Here is a tiny trained network, its code and every weight. The questions are about switching its units off for an input and a class, where a switched-off unit gives its printed mean instead of its output.

import numpy as np


def w(rows, s, z=0):
    codes = np.array(rows[::2]) - 128.0
    scale = np.full(codes.shape[1], s)
    scale[-1] = z or s
    return codes * scale


def f(y):
    return y / 2 * (1 + np.tanh(0.7978845608 * (y + 0.044715 * y**3)))


def log_softmax(a):
    a = a - a.max(-1, keepdims=True)
    return a - np.log(np.exp(a).sum(-1, keepdims=True))


def net(x, mask):
    res = np.array(x, float).reshape(1, 4) / 4 @ E
    y = f(res @ A[0][:, :-1].T + A[0][:, -1])
    res = res + np.where(mask, y, B[0][:, -1]) @ B[0][:, :-1]
    return log_softmax(res[-1] @ U[:, :-1].T + U[:, -1])


A, B = {}, {}
E = w([
[192,122,108,24,203,141,159,139,118,152],'x0',
[117,182,192,143,153,211,94,229,115,186],'x1',
[2,134,131,148,232,107,36,151,193,81],'x2',
[62,28,191,196,98,46,189,181,204,188],'x3',
],0.0094)
A[0] = w([
[95,153,158,129,195,76,113,170,154,139,246],'neuron 0',
[95,51,185,116,129,76,161,188,212,159,223],'neuron 1',
[181,77,95,93,50,170,184,71,81,143,191],'neuron 2',
[81,22,166,168,29,82,220,95,104,132,230],'neuron 3',
[132,186,65,124,202,124,43,71,129,54,146],'neuron 4',
[179,174,52,95,165,153,97,78,60,88,182],'neuron 5',
[182,137,154,176,36,52,189,105,143,121,218],'neuron 6',
[105,194,209,113,156,167,148,200,98,126,219],'neuron 7',
[184,212,147,99,164,254,52,155,68,96,251],'neuron 8',
[77,184,246,134,109,192,108,154,90,199,150],'neuron 9',
[201,175,98,94,96,155,199,61,127,161,167],'neuron 10',
[97,145,162,143,131,182,99,170,86,146,119],'neuron 11',
],0.0085,0.0023)
B[0] = w([
[144,71,159,102,166,134,115,215,156,108,188],'neuron 0',
[92,98,177,158,153,107,195,189,216,163,233],'neuron 1',
[106,125,129,98,3,114,232,150,50,91,232],'neuron 2',
[110,167,163,234,126,73,216,82,89,166,248],'neuron 3',
[101,114,173,97,159,85,56,41,102,77,205],'neuron 4',
[173,87,116,19,156,199,147,42,117,132,223],'neuron 5',
[132,214,129,172,103,28,212,54,79,173,220],'neuron 6',
[195,119,111,203,99,170,107,184,174,129,187],'neuron 7',
[206,188,108,88,111,197,49,132,135,174,242],'neuron 8',
[170,147,76,192,121,123,131,172,148,111,197],'neuron 9',
[170,77,47,94,113,136,208,113,142,145,218],'neuron 10',
[172,100,72,157,105,141,79,203,109,87,164],'neuron 11',
],0.008,0.014)
U = w([
[104,2,189,165,163,116,174,193,205,133,154],'0',
[140,94,69,67,50,146,173,105,102,109,121],'1',
[117,157,142,205,69,40,186,103,102,173,185],'2',
[166,157,69,195,67,147,62,196,141,106,114],'3',
[149,141,164,101,156,170,74,80,133,136,2],'4',
[63,79,145,114,161,63,74,86,110,26,151],'5',
],0.0094,0.0015)

Each question gives the input, the list of numbers given to net, and the class t.
The units are the neurons (one row each of A and B). Each row of codes is followed by its name. A weight is (code - 128) times the scale printed after its matrix; where a second scale follows, it is the last column's (A, B and U).
mask holds one flag per neuron, in row order. A switched-off neuron (its flag False) gives its mean, the last column of its row in B, instead of its output. The means were averaged over made-up inputs and are rounded, as every weight is.
A unit's drop is (log p(t) with every unit on - log p(t) with that unit switched off) / (log p(t) with every unit on - log p(t) with every unit switched off).
The circuit of an input: a set's keep is (log p(t) with only the set's units on - log p(t) with every unit switched off) / (log p(t) with every unit on - log p(t) with every unit switched off). Starting from all 12 units, units are removed one at a time, each time the one whose removal leaves the highest keep (on an exact tie, the one counted first), for as long as the keep stays at least 0.8.
circuit, biggest first: the units of the circuit, biggest drop first
unit that matters most: the unit with the biggest drop
top k neurons: the k neurons with the biggest drops, biggest first
drop when u is switched off: that unit's drop, to one decimal
input [-1,-2,0,-8], class 4: top neuron => neuron 4
input [-2,-2,8,-8], class 4: circuit, biggest first => neuron 5; neuron 2
input [0,-2,5,-4], class 5: top 2 neurons => neuron 4; neuron 7
input [3,4,-1,-7], class 4: circuit, biggest first => neuron 8; neuron 4
input [2,-5,3,2], class 0: circuit, biggest first => neuron 6; neuron 2
input [-7,3,7,-8], class 4: circuit, biggest first => neuron 4; neuron 8
input [5,7,-8,3], class 3: circuit, biggest first => neuron 7; neuron 9
input [-8,7,1,4], class 0: top 2 neurons => neuron 8; neuron 1
input [2,-1,1,5], class 0: top 2 neurons => neuron 1; neuron 2
input [3,5,1,-7], class 4: top 2 neurons => neuron 5; neuron 4
input [-1,3,8,-3], class 3: top 4 neurons => neuron 7; neuron 11; neuron 8; neuron 5
input [0,-7,-7,-1], class 2: top 2 neurons => neuron 6; neuron 3
input [4,-8,4,5], class 0: top 2 neurons => neuron 1; neuron 2
input [7,-7,7,1], class 5: circuit, biggest first => neuron 4
input [-3,5,5,2], class 0: top 2 neurons => neuron 8; neuron 0
input [-7,1,-4,-4], class 1: top 2 neurons => neuron 3; neuron 1
input [-7,3,5,2], class 0: drop when neuron 8 is switched off => 0.1
input [7,-6,7,-4], class 5: drop when neuron 4 is switched off => 0.9
input [3,3,1,-2], class 3: drop when neuron 7 is switched off => 0.3
input [-7,0,6,-7], class 4: unit that matters most => neuron 8
